Below is a small trained network, with its code and all its weights. Each question gives an input and a target symbol and asks what happens when units are switched off, that is, made to give their printed mean instead of their output.

import numpy as np


def w(rows, s, z=0):
    codes = np.array(rows[::2]) - 128.0
    scale = np.full(codes.shape[1], s)
    scale[-1] = z or s
    return codes * scale


def f(y):
    return np.maximum(y, 0)


def softmax(a):
    e = np.exp(a - a.max(-1, keepdims=True))
    return e / e.sum(-1, keepdims=True)


def log_softmax(a):
    a = a - a.max(-1, keepdims=True)
    return a - np.log(np.exp(a).sum(-1, keepdims=True))


def net(x, mask):
    ids = ['ΔΘβγεζλμστφ'.index(c) for c in x.split()]
    T = len(ids)
    res = E[ids] + P[:T]
    r = res
    for j in range(3):
        rows = slice(4 * j, 4 * j + 4)
        q, k, v = (r @ M[0][rows].T for M in (Q, K, V))
        z = softmax(np.where(np.tri(T) > 0, q @ k.T / 4**0.5, -1e9)) @ v
        o = O[0][rows]
        res = res + np.where(mask[j], z, o[:, -1]) @ o[:, :-1]
    y = f(res @ A[0][:, :-1].T + A[0][:, -1])
    res = res + np.where(mask[3:19], y, B[0][:, -1]) @ B[0][:, :-1]
    return log_softmax(res[-1] @ U[:, :-1].T + U[:, -1])


Q, K, V, O, A, B = {}, {}, {}, {}, {}, {}
E = w([
[128,164,108],'Δ',
[218,17,139],'Θ',
[132,118,143],'β',
[126,138,168],'γ',
[123,142,132],'ε',
[130,134,150],'ζ',
[130,128,132],'λ',
[116,71,250],'μ',
[104,53,213],'σ',
[182,140,72],'τ',
[153,149,120],'φ',
],0.013)
P = w([
[1,178,79],'0',
[203,164,225],'1',
[176,165,183],'2',
[182,162,175],'3',
[69,152,54],'4',
[108,147,84],'5',
[105,131,84],'6',
[203,151,126],'7',
[158,136,88],'8',
[170,110,128],'9',
[149,106,68],'10',
[171,86,100],'11',
],0.0086)
Q[0] = w([
[136,85,91],'H0',
[135,103,123],'H0',
[67,90,94],'H0',
[151,126,189],'H0',
[40,141,166],'H1',
[79,1,103],'H1',
[111,92,50],'H1',
[42,144,132],'H1',
[136,152,147],'H2',
[147,158,152],'H2',
[117,107,126],'H2',
[193,174,182],'H2',
],0.019)
K[0] = w([
[181,138,101],'H0',
[151,121,108],'H0',
[166,160,190],'H0',
[101,76,93],'H0',
[48,110,182],'H1',
[123,3,129],'H1',
[121,81,52],'H1',
[48,108,144],'H1',
[107,126,131],'H2',
[101,123,123],'H2',
[140,114,128],'H2',
[73,83,74],'H2',
],0.02)
V[0] = w([
[126,7,190],'H0',
[170,87,184],'H0',
[147,51,179],'H0',
[72,59,124],'H0',
[254,177,122],'H1',
[134,152,223],'H1',
[112,50,81],'H1',
[185,131,39],'H1',
[108,200,212],'H2',
[82,178,216],'H2',
[34,68,162],'H2',
[85,209,241],'H2',
],0.0077)
O[0] = w([
[24,172,14,200],'H0',
[78,89,103,178],'H0',
[57,143,52,186],'H0',
[90,213,57,136],'H0',
[3,70,74,253],'H1',
[123,135,30,144],'H1',
[138,208,167,153],'H1',
[71,91,191,176],'H1',
[118,54,193,94],'H2',
[63,38,200,95],'H2',
[5,108,125,126],'H2',
[79,17,220,84],'H2',
],0.0081,0.0046)
A[0] = w([
[94,146,254,89],'N0',
[82,210,173,244],'N1',
[184,169,138,63],'N2',
[100,130,202,63],'N3',
[110,163,98,191],'N4',
[79,122,83,83],'N5',
[47,75,100,33],'N6',
[179,130,191,168],'N7',
[82,133,112,152],'N8',
[92,185,129,61],'N9',
[196,147,73,157],'N10',
[186,63,76,105],'N11',
[224,158,142,165],'N12',
[167,59,179,3],'N13',
[138,171,155,15],'N14',
[78,150,122,196],'N15',
],0.0079,0.0041)
B[0] = w([
[56,224,16,158],'N0',
[155,37,253,201],'N1',
[158,141,192,136],'N2',
[116,212,85,144],'N3',
[185,40,186,253],'N4',
[169,154,180,234],'N5',
[123,220,137,216],'N6',
[79,31,116,166],'N7',
[188,160,143,224],'N8',
[113,117,186,151],'N9',
[180,104,179,240],'N10',
[141,207,50,199],'N11',
[100,27,98,168],'N12',
[25,200,230,152],'N13',
[197,81,88,129],'N14',
[213,153,144,242],'N15',
],0.013,0.0044)
U = w([
[95,113,127,59],'Δ',
[218,177,148,101],'Θ',
[142,137,59,255],'β',
[94,157,136,86],'γ',
[105,126,126,67],'ε',
[109,143,143,48],'ζ',
[110,124,132,80],'λ',
[114,221,156,95],'μ',
[105,124,254,213],'σ',
[142,14,106,59],'τ',
[89,100,112,123],'φ',
],0.0062,0.0072)

Each question gives the input, a string of symbols that net reads in full, and the target symbol t.
The units are the heads (4 rows each of Q, K, V and O) and the neurons (one row each of A and B). Each row of codes is followed by its name. A weight is (code - 128) times the scale printed after its matrix; where a second scale follows, it is the last column's (O, A, B and U).
mask holds one flag per unit, heads first, then neurons. A switched-off unit (its flag False) gives its mean, the last column of its rows in O or B, instead of its output. The means were averaged over made-up inputs and are rounded, as every weight is.
A unit's drop is (log p(t) with every unit on - log p(t) with that unit switched off) / (log p(t) with every unit on - log p(t) with every unit switched off).
The circuit of an input: a set's keep is (log p(t) with only the set's units on - log p(t) with every unit switched off) / (log p(t) with every unit on - log p(t) with every unit switched off). Starting from the 12 units with the biggest drops (on a tie, the unit counted first), units are removed one at a time, each time the one whose removal leaves the highest keep (on an exact tie, the one counted first), for as long as the keep stays at least 0.8.
circuit, biggest first: the units of the circuit, biggest drop first
unit that matters most: the unit with the biggest drop
top k neurons: the k neurons with the biggest drops, biggest first
which heads matter: for each layer, one digit per head in row order, 1 if its drop is at least 0.15 and else 0, layers parted by /
drop of u: that unit's drop, to one decimal
input Θ Δ Θ Θ ε, target σ: which heads matter -> 010
input λ σ λ σ λ ε τ, target σ: circuit, biggest first -> [H1, H2]
input τ λ Θ, target τ: circuit, biggest first -> [N12, H0]
input Θ μ γ, target Θ: which heads matter -> 111
input Θ γ β, target Θ: unit that matters most -> H1
input μ τ ε, target μ: circuit, biggest first -> [H2, N6, N0, N3]
input τ ε β, target τ: circuit, biggest first -> [H0, N12, N7]
input Θ σ μ Θ Δ, target σ: which heads matter -> 000
input Θ Θ Θ Θ Θ Θ Θ Θ γ, target Θ: which heads matter -> 101
input γ Θ Θ Θ σ, target Θ: which heads matter -> 101
input τ Θ τ, target τ: top 3 neurons -> [N12, N7, N6]
input μ τ τ β, target μ: top 2 neurons -> [N6, N0]
input μ τ φ, target μ: top 4 neurons -> [N6, N0, N3, N4]
input γ Θ σ Θ Θ, target Θ: unit that matters most -> H0
input φ Θ Θ Θ φ, target σ: top 2 neurons -> [N1, N4]
input σ Θ Θ Θ ε, target Θ: drop of N15 -> 0.1
input Θ ε μ, target Θ: drop of H1 -> 1.1
input Θ τ μ, target Θ: drop of H2 -> 0.3
